Here is a tiny trained network, its code and every weight. The questions are about switching its units off for an input and a class, where a switched-off unit gives its printed mean instead of its output.

import numpy as np


def w(rows, s, z=0):
    codes = np.array(rows[::2]) - 128.0
    scale = np.full(codes.shape[1], s)
    scale[-1] = z or s
    return codes * scale


def norm(h):
    return h / np.sqrt((h * h).mean(-1, keepdims=True) + 1e-5)


def f(y):
    return y / 2 * (1 + np.tanh(0.7978845608 * (y + 0.044715 * y**3)))


def log_softmax(a):
    a = a - a.max(-1, keepdims=True)
    return a - np.log(np.exp(a).sum(-1, keepdims=True))


def net(x, mask):
    res = np.array(x, float).reshape(1, 6) / 4 @ E
    u = 0
    for l in range(2):
        y = f(norm(res) @ A[l][:, :-1].T + A[l][:, -1])
        res = res + np.where(mask[u : u + 11], y, B[l][:, -1]) @ B[l][:, :-1]
        u += 11
    return log_softmax(norm(res)[-1] @ U[:, :-1].T + U[:, -1])


A, B = {}, {}
E = w([
[150,121,111,100,131,145],'x0',
[134,128,121,113,131,134],'x1',
[193,55,28,189,100,189],'x2',
[111,143,157,175,252,156],'x3',
[63,225,5,175,170,3],'x4',
[115,60,141,90,166,58],'x5',
],0.0066)
A[0] = w([
[127,55,147,106,141,73,67],'0.n1',
[143,131,86,160,70,99,85],'0.n2',
[111,175,249,148,150,135,122],'0.n3',
[165,155,212,129,131,74,75],'0.n4',
[108,97,158,157,210,145,88],'0.n5',
[128,73,212,140,168,134,122],'0.n6',
[132,66,126,117,162,111,117],'0.n7',
[116,103,130,102,44,88,5],'0.n8',
[107,129,85,105,199,82,141],'0.n9',
[103,2,123,76,166,29,30],'0.n10',
[97,166,86,130,143,112,229],'0.n11',
],0.0093,0.0021)
B[0] = w([
[120,141,135,249,47,132,173],'0.n1',
[136,128,145,92,152,192,187],'0.n2',
[134,133,86,110,149,121,254],'0.n3',
[45,140,82,128,141,238,175],'0.n4',
[164,203,124,73,119,144,197],'0.n5',
[138,62,138,95,156,100,241],'0.n6',
[99,97,138,254,133,137,164],'0.n7',
[223,207,154,89,155,93,172],'0.n8',
[139,65,137,160,160,144,228],'0.n9',
[200,137,200,208,64,81,244],'0.n10',
[148,87,165,113,46,147,231],'0.n11',
],0.007,0.0037)
A[1] = w([
[176,178,175,163,173,166,140],'1.n1',
[143,121,126,153,249,122,22],'1.n2',
[143,200,125,122,83,160,173],'1.n3',
[97,163,189,139,172,103,185],'1.n4',
[133,153,65,121,168,50,126],'1.n5',
[147,139,161,99,58,113,58],'1.n6',
[160,169,178,57,135,61,75],'1.n7',
[74,143,164,10,137,113,249],'1.n8',
[125,192,50,168,161,82,10],'1.n9',
[151,73,111,165,105,160,245],'1.n10',
[133,143,150,114,128,226,220],'1.n11',
],0.012,0.0014)
B[1] = w([
[182,171,126,118,70,29,199],'1.n1',
[255,153,60,63,133,117,208],'1.n2',
[241,110,208,215,131,81,191],'1.n3',
[196,140,91,179,87,218,190],'1.n4',
[22,105,217,65,101,133,192],'1.n5',
[139,190,54,55,220,69,191],'1.n6',
[132,182,34,170,169,218,187],'1.n7',
[101,88,108,206,138,147,222],'1.n8',
[99,101,151,65,91,86,210],'1.n9',
[25,207,102,139,224,148,253],'1.n10',
[76,123,164,138,66,46,242],'1.n11',
],0.0067,0.0057)
U = w([
[225,177,113,96,127,91,96],'0',
[160,139,190,222,75,77,115],'1',
[2,44,194,33,112,122,252],'2',
[71,136,83,198,144,227,56],'3',
],0.0091,0.0018)

Each question gives the input, the list of numbers given to net, and the class t.
The units are the neurons (one row each of A and B). Each row of codes is followed by its name. A weight is (code - 128) times the scale printed after its matrix; where a second scale follows, it is the last column's (A, B and U).
mask holds one flag per neuron, layer by layer. A switched-off neuron (its flag False) gives its mean, the last column of its row in B, instead of its output. The means were averaged over made-up inputs and are rounded, as every weight is.
A unit's drop is (log p(t) with every unit on - log p(t) with that unit switched off) / (log p(t) with every unit on - log p(t) with every unit switched off).
The circuit of an input: a set's keep is (log p(t) with only the set's units on - log p(t) with every unit switched off) / (log p(t) with every unit on - log p(t) with every unit switched off). Starting from the 12 units with the biggest drops (on a tie, the unit counted first), units are removed one at a time, each time the one whose removal leaves the highest keep (on an exact tie, the one counted first), for as long as the keep stays at least 0.8.
units of the circuit, in order: the units of the circuit, biggest drop first
most important unit: the unit with the biggest drop
k most important neurons: the k neurons with the biggest drops, biggest first
k most important neurons of layer l: the k neurons of layer l with the biggest drops, biggest first
input [-4,6,3,7,-3,6], class 0: units of the circuit, in order	1.n2
input [-3,3,2,-2,-5,5], class 1: 4 most important neurons	0.n10, 0.n1, 1.n5, 0.n7
input [3,2,-7,2,7,-5], class 2: 2 most important neurons of layer 1	1.n5, 1.n9
input [0,2,-1,1,6,4], class 2: 2 most important neurons of layer 1	1.n5, 1.n3
input [-4,8,-2,5,0,-2], class 0: 2 most important neurons	1.n2, 0.n3
input [-4,2,-5,2,-6,6], class 1: 3 most important neurons of layer 1	1.n4, 1.n5, 1.n10
input [-5,-7,-8,-5,-4,-6], class 3: units of the circuit, in order	1.n7, 1.n8, 0.n3
input [1,3,-7,-8,-2,7], class 0: units of the circuit, in order	1.n6, 1.n7
input [7,-3,-8,1,-7,0], class 3: units of the circuit, in order	1.n8, 1.n7
input [-6,4,-4,8,-5,-8], class 0: 3 most important neurons of layer 1	1.n2, 1.n1, 1.n5
input [2,6,3,-4,5,8], class 1: units of the circuit, in order	0.n10, 1.n2
input [-5,5,-8,-7,-3,6], class 3: 2 most important neurons of layer 0	0.n4, 0.n11
input [3,7,5,4,6,-5], class 2: 4 most important neurons of layer 1	1.n9, 1.n5, 1.n4, 1.n7
input [5,-5,-5,-1,-5,6], class 1: 3 most important neurons	0.n10, 0.n1, 1.n5
input [0,8,2,-7,-6,4], class 0: units of the circuit, in order	0.n8, 1.n6
input [7,5,-8,-6,4,3], class 3: units of the circuit, in order	1.n7, 1.n8
input [-2,-7,-8,-1,0,8], class 1: units of the circuit, in order	0.n10
input [5,0,5,1,0,4], class 3: 3 most important neurons of layer 1	1.n10, 1.n3, 1.n11
input [-2,-2,-8,-4,6,-5], class 3: units of the circuit, in order	1.n7, 1.n8, 0.n10
input [3,-3,-8,-5,4,-7], class 3: units of the circuit, in order	1.n7
input [-4,5,-8,-5,7,0], class 3: 4 most important neurons of layer 1	1.n7, 1.n8, 1.n4, 1.n11
input [8,-6,-7,5,1,-1], class 3: units of the circuit, in order	1.n8, 1.n4
input [-5,4,0,2,7,6], class 2: 3 most important neurons of layer 1	1.n5, 1.n3, 1.n9
input [-7,-3,1,2,5,3], class 2: 2 most important neurons of layer 1	1.n5, 1.n3
input [1,3,-8,-4,2,3], class 3: units of the circuit, in order	1.n7, 1.n8
input [1,-6,5,8,-5,7], class 0: 2 most important neurons	1.n2, 0.n5
input [-1,-6,3,-8,-2,3], class 0: most important unit	1.n6
